Here is a tiny trained network, its code and every weight. The questions are about switching its units off for an input and a class, where a switched-off unit gives its printed mean instead of its output.

import numpy as np


def w(rows, s, z=0):
    codes = np.array(rows[::2]) - 128.0
    scale = np.full(codes.shape[1], s)
    scale[-1] = z or s
    return codes * scale


def norm(h):
    return h / np.sqrt((h * h).mean(-1, keepdims=True) + 1e-5)


def f(y):
    return np.maximum(y, 0)


def log_softmax(a):
    a = a - a.max(-1, keepdims=True)
    return a - np.log(np.exp(a).sum(-1, keepdims=True))


def net(x, mask):
    res = np.array(x, float).reshape(1, 6) / 4 @ E
    u = 0
    for l in range(3):
        y = f(norm(res) @ A[l][:, :-1].T + A[l][:, -1])
        res = res + np.where(mask[u : u + 9], y, B[l][:, -1]) @ B[l][:, :-1]
        u += 9
    return log_softmax(norm(res)[-1] @ U[:, :-1].T + U[:, -1])


A, B = {}, {}
E = w([
[80,184,60,153,117,122,73,54,77,209],'x0',
[130,135,134,128,137,131,128,125,135,130],'x1',
[123,122,127,118,132,127,121,125,125,123],'x2',
[111,169,180,168,145,123,171,116,18,55],'x3',
[138,134,136,127,125,143,110,148,118,140],'x4',
[95,109,252,101,53,186,136,53,150,191],'x5',
],0.0027)
A[0] = w([
[89,136,90,79,150,97,102,97,92,128,119],'0.n0',
[83,107,186,134,74,161,104,37,105,191,4],'0.n1',
[102,134,189,187,149,120,146,118,38,85,168],'0.n2',
[70,77,253,100,73,172,159,114,157,137,87],'0.n3',
[163,99,148,114,165,110,153,197,141,100,151],'0.n4',
[140,92,156,92,111,169,130,131,152,137,173],'0.n5',
[127,134,140,148,82,128,108,32,138,163,103],'0.n6',
[98,154,117,153,119,96,74,99,110,152,142],'0.n7',
[161,115,67,111,157,148,120,135,169,189,164],'0.n8',
],0.0038,0.0019)
B[0] = w([
[159,151,129,190,84,142,99,144,112,149,181],'0.n0',
[73,136,133,7,126,156,198,230,162,97,228],'0.n1',
[176,252,119,71,115,148,146,80,105,133,246],'0.n2',
[228,107,101,189,105,32,65,63,105,107,254],'0.n3',
[54,145,136,97,81,188,173,149,136,131,215],'0.n4',
[143,125,63,176,160,171,131,121,99,67,195],'0.n5',
[111,84,117,110,154,178,139,219,118,182,206],'0.n6',
[74,161,145,169,208,95,150,132,107,207,199],'0.n7',
[112,165,168,140,81,70,98,101,161,83,218],'0.n8',
],0.0036,0.0035)
A[1] = w([
[200,13,95,210,132,131,104,127,168,131,15],'1.n0',
[119,142,155,215,172,37,136,115,167,90,54],'1.n1',
[138,161,61,166,171,112,161,201,178,5,205],'1.n2',
[119,38,119,125,106,180,192,195,141,137,163],'1.n3',
[59,175,186,122,186,131,182,129,57,100,123],'1.n4',
[86,156,174,127,83,149,184,67,83,56,9],'1.n5',
[119,158,119,124,217,167,209,143,11,104,118],'1.n6',
[69,185,101,174,145,65,110,144,105,220,95],'1.n7',
[138,191,71,189,231,106,90,97,136,168,46],'1.n8',
],0.003,0.0011)
B[1] = w([
[227,52,117,76,161,209,75,67,118,186,168],'1.n0',
[129,96,122,115,115,183,98,152,140,153,153],'1.n1',
[69,131,199,82,130,160,143,136,107,255,252],'1.n2',
[124,120,109,198,216,109,61,103,130,156,173],'1.n3',
[177,48,114,43,107,167,156,133,84,213,214],'1.n4',
[87,185,128,127,134,107,133,179,142,106,189],'1.n5',
[198,109,67,94,91,173,123,50,125,208,231],'1.n6',
[178,101,157,175,205,100,119,119,116,45,223],'1.n7',
[150,65,154,173,141,88,95,24,99,81,197],'1.n8',
],0.0036,0.0034)
A[2] = w([
[105,243,93,122,112,175,176,57,138,172,111],'2.n0',
[77,113,105,125,169,127,122,143,125,225,153],'2.n1',
[84,165,123,102,153,180,162,174,126,137,108],'2.n2',
[54,158,137,61,137,167,140,131,156,185,138],'2.n3',
[192,129,135,167,145,87,144,121,63,54,159],'2.n4',
[188,245,160,103,60,134,137,85,91,49,4],'2.n5',
[9,99,134,182,194,122,84,175,186,159,153],'2.n6',
[2,64,129,84,147,144,86,189,218,165,2],'2.n7',
[126,73,106,231,130,11,26,121,192,105,45],'2.n8',
],0.0039,0.00075)
B[2] = w([
[116,48,114,126,150,160,116,160,178,141,248],'2.n0',
[143,165,155,139,117,99,137,115,173,52,254],'2.n1',
[100,108,135,61,56,97,155,133,115,180,204],'2.n2',
[70,146,70,143,95,165,169,198,112,143,253],'2.n3',
[142,182,78,131,81,152,117,111,199,111,202],'2.n4',
[90,132,144,165,146,47,128,140,155,78,240],'2.n5',
[59,89,126,253,132,159,57,170,135,43,234],'2.n6',
[161,177,71,227,102,163,123,127,158,88,253],'2.n7',
[70,76,226,18,171,97,173,170,76,168,246],'2.n8',
],0.0048,0.0031)
U = w([
[62,128,70,240,78,201,98,207,215,92,222],'0',
[78,165,110,22,78,188,225,176,79,207,252],'1',
[48,64,211,147,221,46,55,138,114,109,63],'2',
[197,181,47,150,187,125,106,12,66,169,30],'3',
[237,17,187,82,107,183,63,82,197,157,43],'4',
[177,187,194,124,61,44,170,80,158,2,70],'5',
],0.0087,0.0012)

Each question gives the input, the list of numbers given to net, and the class t.
The units are the neurons (one row each of A and B). Each row of codes is followed by its name. A weight is (code - 128) times the scale printed after its matrix; where a second scale follows, it is the last column's (A, B and U).
mask holds one flag per neuron, layer by layer. A switched-off neuron (its flag False) gives its mean, the last column of its row in B, instead of its output. The means were averaged over made-up inputs and are rounded, as every weight is.
A unit's drop is (log p(t) with every unit on - log p(t) with that unit switched off) / (log p(t) with every unit on - log p(t) with every unit switched off).
unit that matters most: the unit with the biggest drop
k most important neurons: the k neurons with the biggest drops, biggest first
k most important neurons of layer l: the k neurons of layer l with the biggest drops, biggest first
input [0,7,-7,3,-1,2], class 5: 3 most important neurons	[0.n3; 1.n2; 2.n5]
input [8,-3,5,-8,5,-1], class 2: 2 most important neurons	[2.n8; 1.n7]
input [-4,7,-2,6,1,0], class 1: 2 most important neurons	[1.n4; 1.n7]
input [6,-4,-2,-6,4,0], class 2: 3 most important neurons of layer 1	[1.n7; 1.n2; 1.n8]
input [1,2,-6,-4,0,-4], class 2: unit that matters most	0.n1
input [7,4,-2,-3,8,2], class 0: 2 most important neurons	[0.n1; 0.n3]
input [1,6,-2,3,-6,-1], class 3: 2 most important neurons of layer 0	[0.n1; 0.n8]
input [2,6,0,1,6,-3], class 3: 2 most important neurons	[0.n3; 2.n4]
input [6,-5,-8,0,1,4], class 0: 2 most important neurons	[0.n2; 0.n6]
input [1,-1,2,6,7,-2], class 3: 3 most important neurons of layer 2	[2.n8; 2.n3; 2.n5]
input [1,5,6,5,5,0], class 3: 3 most important neurons	[0.n1; 0.n4; 1.n2]
input [2,-7,7,6,2,-2], class 3: 2 most important neurons	[0.n1; 1.n6]
input [1,7,-5,-8,-6,-6], class 2: 2 most important neurons	[0.n1; 2.n8]
input [-7,4,-4,1,-8,-4], class 1: unit that matters most	2.n2
input [-1,5,-7,0,4,2], class 4: 2 most important neurons	[0.n3; 0.n2]
input [-7,-4,-6,1,-8,8], class 5: 2 most important neurons of layer 2	[2.n0; 2.n5]
input [4,1,0,6,-5,0], class 3: 2 most important neurons of layer 0	[0.n4; 0.n1]
input [5,-5,6,0,0,3], class 0: 2 most important neurons of layer 0	[0.n2; 0.n1]
input [1,-8,-7,6,5,-7], class 3: 2 most important neurons of layer 0	[0.n1; 0.n6]
input [3,6,3,-1,-2,3], class 0: most important neuron of layer 0	[0.n1]
